Below is a small trained network, with its code and all its weights. Each question gives an input and a target symbol and asks what happens when units are switched off, that is, made to give their printed mean instead of their output.

import numpy as np


def w(rows, s, z=0):
    codes = np.array(rows[::2]) - 128.0
    scale = np.full(codes.shape[1], s)
    scale[-1] = z or s
    return codes * scale


def f(y):
    return y / 2 * (1 + np.tanh(0.7978845608 * (y + 0.044715 * y**3)))


def softmax(a):
    e = np.exp(a - a.max(-1, keepdims=True))
    return e / e.sum(-1, keepdims=True)


def log_softmax(a):
    a = a - a.max(-1, keepdims=True)
    return a - np.log(np.exp(a).sum(-1, keepdims=True))


def net(x, mask):
    ids = ['αβηθλμξπσφψ'.index(c) for c in x.split()]
    T = len(ids)
    res = E[ids] + P[:T]
    r = res
    for j in range(3):
        rows = slice(2 * j, 2 * j + 2)
        q, k, v = (r @ M[0][rows].T for M in (Q, K, V))
        z = softmax(np.where(np.tri(T) > 0, q @ k.T / 2**0.5, -1e9)) @ v
        o = O[0][rows]
        res = res + np.where(mask[j], z, o[:, -1]) @ o[:, :-1]
    y = f(res @ A[0][:, :-1].T + A[0][:, -1])
    res = res + np.where(mask[3:15], y, B[0][:, -1]) @ B[0][:, :-1]
    return log_softmax(res[-1] @ U[:, :-1].T + U[:, -1])


Q, K, V, O, A, B = {}, {}, {}, {}, {}, {}
E = w([
[175,146,128,117,150,152,147,97,135,69,188],'α',
[179,83,88,184,69,165,105,37,131,157,123],'β',
[144,114,80,94,138,106,253,114,145,146,105],'η',
[100,193,138,87,120,85,139,88,163,132,145],'θ',
[129,87,192,127,99,16,160,90,179,100,112],'λ',
[129,157,192,104,81,206,141,182,180,231,237],'μ',
[110,80,162,137,76,76,132,220,168,105,107],'ξ',
[128,60,196,99,115,134,185,32,186,91,135],'π',
[176,141,143,92,130,108,135,204,95,197,74],'σ',
[179,161,133,77,214,61,154,116,187,126,73],'φ',
[141,153,162,71,98,132,96,39,49,127,137],'ψ',
],0.016)
P = w([
[36,3,10,52,146,86,135,135,84,198,147],'0',
[79,75,116,77,98,74,192,134,108,127,119],'1',
[92,86,147,63,103,134,180,126,114,94,87],'2',
[112,130,153,86,69,102,178,121,145,96,82],'3',
[132,154,148,79,62,119,172,112,165,92,88],'4',
[144,167,169,105,63,117,142,90,166,105,90],'5',
[165,206,154,91,79,137,158,85,153,134,90],'6',
[155,200,204,160,44,155,113,40,175,122,86],'7',
[188,223,202,101,84,155,74,87,188,118,107],'8',
[207,254,204,112,91,136,73,95,180,139,109],'9',
[177,211,186,130,101,140,109,73,163,152,83],'10',
],0.0066)
Q[0] = w([
[89,102,131,106,163,133,122,104,133,196,108],'head 1',
[113,110,49,158,215,173,5,161,50,101,132],'head 1',
[140,156,159,108,97,98,171,99,183,126,97],'head 2',
[93,176,104,170,211,120,88,113,85,118,132],'head 2',
[78,133,92,178,166,156,95,176,109,112,165],'head 3',
[48,130,139,144,166,114,158,130,165,115,132],'head 3',
],0.011)
K[0] = w([
[132,127,127,129,111,70,118,111,54,113,73],'head 1',
[24,41,118,118,116,100,194,143,116,124,149],'head 1',
[168,219,183,149,136,173,67,138,171,190,143],'head 2',
[19,1,135,117,120,91,214,155,148,139,187],'head 2',
[62,28,76,156,136,64,160,115,77,77,76],'head 3',
[95,213,108,108,152,58,106,109,123,83,97],'head 3',
],0.0088)
V[0] = w([
[105,100,158,198,46,117,52,156,167,207,119],'head 1',
[109,195,148,71,85,155,136,178,68,222,99],'head 1',
[42,139,154,69,163,1,98,71,96,59,27],'head 2',
[195,86,123,160,239,48,199,232,220,109,86],'head 2',
[94,43,102,178,79,109,138,133,132,98,84],'head 3',
[34,185,132,115,72,164,104,135,217,190,232],'head 3',
],0.0065)
O[0] = w([
[127,84,94,58,19,89,93,85,182,131,70,105],'head 1',
[75,150,168,58,93,188,161,208,101,162,23,180],'head 1',
[85,207,145,138,119,139,71,45,99,68,88,148],'head 2',
[127,137,100,82,208,184,2,179,154,189,104,2],'head 2',
[107,66,105,187,105,87,71,40,129,189,124,73],'head 3',
[32,133,127,93,109,129,78,154,220,59,171,241],'head 3',
],0.0077,0.0089)
A[0] = w([
[80,102,100,147,62,159,216,189,177,112,179,109],'neuron 1',
[111,124,96,118,120,100,87,71,123,107,95,163],'neuron 2',
[250,120,174,155,120,96,163,86,2,117,117,214],'neuron 3',
[135,95,127,185,138,59,173,138,149,100,48,131],'neuron 4',
[132,181,125,100,111,117,160,166,145,131,75,164],'neuron 5',
[71,153,101,67,88,84,124,173,160,66,133,196],'neuron 6',
[148,158,156,172,124,148,153,88,96,103,119,120],'neuron 7',
[129,141,154,109,163,136,122,176,174,121,63,252],'neuron 8',
[93,161,91,146,176,134,145,70,124,67,245,165],'neuron 9',
[98,188,168,116,86,143,129,116,42,62,163,170],'neuron 10',
[161,109,121,136,119,122,22,89,70,127,103,131],'neuron 11',
[217,109,97,187,169,67,174,113,157,154,151,208],'neuron 12',
],0.0073,0.0031)
B[0] = w([
[137,149,139,68,141,94,108,96,126,63,124,236],'neuron 1',
[52,203,130,130,158,122,146,72,84,150,152,149],'neuron 2',
[201,106,32,59,87,137,102,176,193,92,102,218],'neuron 3',
[119,191,71,98,80,188,93,143,124,112,198,157],'neuron 4',
[73,136,173,186,85,136,133,74,114,146,107,188],'neuron 5',
[144,113,140,181,176,176,129,79,42,131,159,253],'neuron 6',
[96,130,99,92,218,129,87,139,140,37,138,176],'neuron 7',
[106,146,159,181,143,161,86,153,160,175,72,170],'neuron 8',
[90,75,149,188,101,49,138,154,254,192,76,179],'neuron 9',
[65,83,126,125,178,93,177,203,121,124,180,255],'neuron 10',
[157,123,111,59,160,54,102,64,111,119,177,136],'neuron 11',
[176,128,67,214,211,217,98,124,144,130,143,143],'neuron 12',
],0.0066,0.014)
U = w([
[162,154,145,126,147,28,98,73,105,144,160,33],'α',
[133,105,162,109,31,103,142,167,148,171,26,218],'β',
[115,96,68,139,199,160,176,152,84,175,158,120],'η',
[136,186,143,103,208,188,42,123,142,84,78,113],'θ',
[55,158,170,216,174,124,197,97,73,122,159,167],'λ',
[99,66,99,123,132,78,57,162,96,165,134,118],'μ',
[221,120,97,142,64,154,106,82,124,110,168,254],'ξ',
[134,65,139,151,144,55,167,94,162,184,105,49],'π',
[171,62,185,99,141,94,143,115,149,139,121,12],'σ',
[129,151,94,1,131,90,135,197,88,70,179,86],'φ',
[148,108,103,188,181,130,93,254,215,118,178,222],'ψ',
],0.0056,0.0028)

Each question gives the input, a string of symbols that net reads in full, and the target symbol t.
The units are the heads (2 rows each of Q, K, V and O) and the neurons (one row each of A and B). Each row of codes is followed by its name. A weight is (code - 128) times the scale printed after its matrix; where a second scale follows, it is the last column's (O, A, B and U).
mask holds one flag per unit, heads first, then neurons. A switched-off unit (its flag False) gives its mean, the last column of its rows in O or B, instead of its output. The means were averaged over made-up inputs and are rounded, as every weight is.
A unit's drop is (log p(t) with every unit on - log p(t) with that unit switched off) / (log p(t) with every unit on - log p(t) with every unit switched off).
The circuit of an input: a set's keep is (log p(t) with only the set's units on - log p(t) with every unit switched off) / (log p(t) with every unit on - log p(t) with every unit switched off). Starting from the 12 units with the biggest drops (on a tie, the unit counted first), units are removed one at a time, each time the one whose removal leaves the highest keep (on an exact tie, the one counted first), for as long as the keep stays at least 0.8.
circuit, biggest first: the units of the circuit, biggest drop first
unit that matters most: the unit with the biggest drop
k most important neurons: the k neurons with the biggest drops, biggest first
heads that matter: for each layer, one digit per head in row order, 1 if its drop is at least 0.15 and else 0, layers parted by /
input ψ α η θ ξ ψ θ ξ, target λ: heads that matter => 010
input ψ ψ ξ ψ ψ θ β β α φ, target θ: 4 most important neurons => [neuron 10; neuron 9; neuron 8; neuron 12]
input ψ η σ ξ θ σ λ σ, target β: circuit, biggest first => [head 1; head 3; neuron 6]
input ψ η σ λ φ ξ θ μ ξ, target β: heads that matter => 110
input θ λ θ η σ μ, target θ: heads that matter => 111
input ψ μ θ λ ψ σ, target λ: heads that matter => 001
input σ β ψ ψ ψ β λ φ η β λ, target ξ: heads that matter => 101
input σ θ ψ π μ ψ ψ β, target λ: circuit, biggest first => [head 3; neuron 3; head 2]
input λ θ σ ψ θ λ μ φ, target ψ: circuit, biggest first => [head 2]
input λ μ λ β θ σ ψ η π ψ σ, target λ: circuit, biggest first => [head 3; neuron 3; neuron 6; neuron 5]
input ψ π μ β φ λ, target ψ: heads that matter => 110
input β α ψ ψ β θ φ α θ, target λ: 2 most important neurons => [neuron 3; neuron 1]
input θ θ ψ β η, target ξ: circuit, biggest first => [head 3; head 1; neuron 10; neuron 4]
input α ψ θ μ ψ η, target λ: circuit, biggest first => [neuron 3]
input ξ η λ, target α: heads that matter => 111
input β η α ξ β β φ σ φ, target θ: 3 most important neurons => [neuron 10; neuron 9; neuron 8]
input θ θ ψ β λ θ φ α λ, target ψ: heads that matter => 101
input α ξ φ φ η η, target θ: heads that matter => 010
input ξ ψ η θ λ ψ λ η, target φ: heads that matter => 011
input ξ λ ξ ψ ψ β π, target ξ: unit that matters most => head 3
input μ β μ ψ ψ μ, target λ: circuit, biggest first => [neuron 3; head 2]
input λ μ β θ σ σ ψ λ α ψ, target λ: circuit, biggest first => [head 3; neuron 3; neuron 6]
input ξ σ π μ, target β: 2 most important neurons => [neuron 10; neuron 7]
input ψ ξ π σ β λ λ, target ξ: circuit, biggest first => [head 3; neuron 10; head 1; neuron 4]
input η λ λ λ β μ π ψ π, target λ: circuit, biggest first => [head 3; neuron 3; head 2]
input μ θ ψ β λ ξ σ η ψ π ξ, target λ: 3 most important neurons => [neuron 3; neuron 5; neuron 6]
input λ ξ μ β σ, target θ: unit that matters most => head 3
input ψ θ λ π λ θ π π β π, target ξ: 3 most important neurons => [neuron 10; neuron 12; neuron 4]
input ψ ψ θ ξ ψ φ α ψ ψ ψ, target φ: 2 most important neurons => [neuron 3; neuron 10]
input ξ θ λ η λ β η, target ξ: 2 most important neurons => [neuron 10; neuron 12]
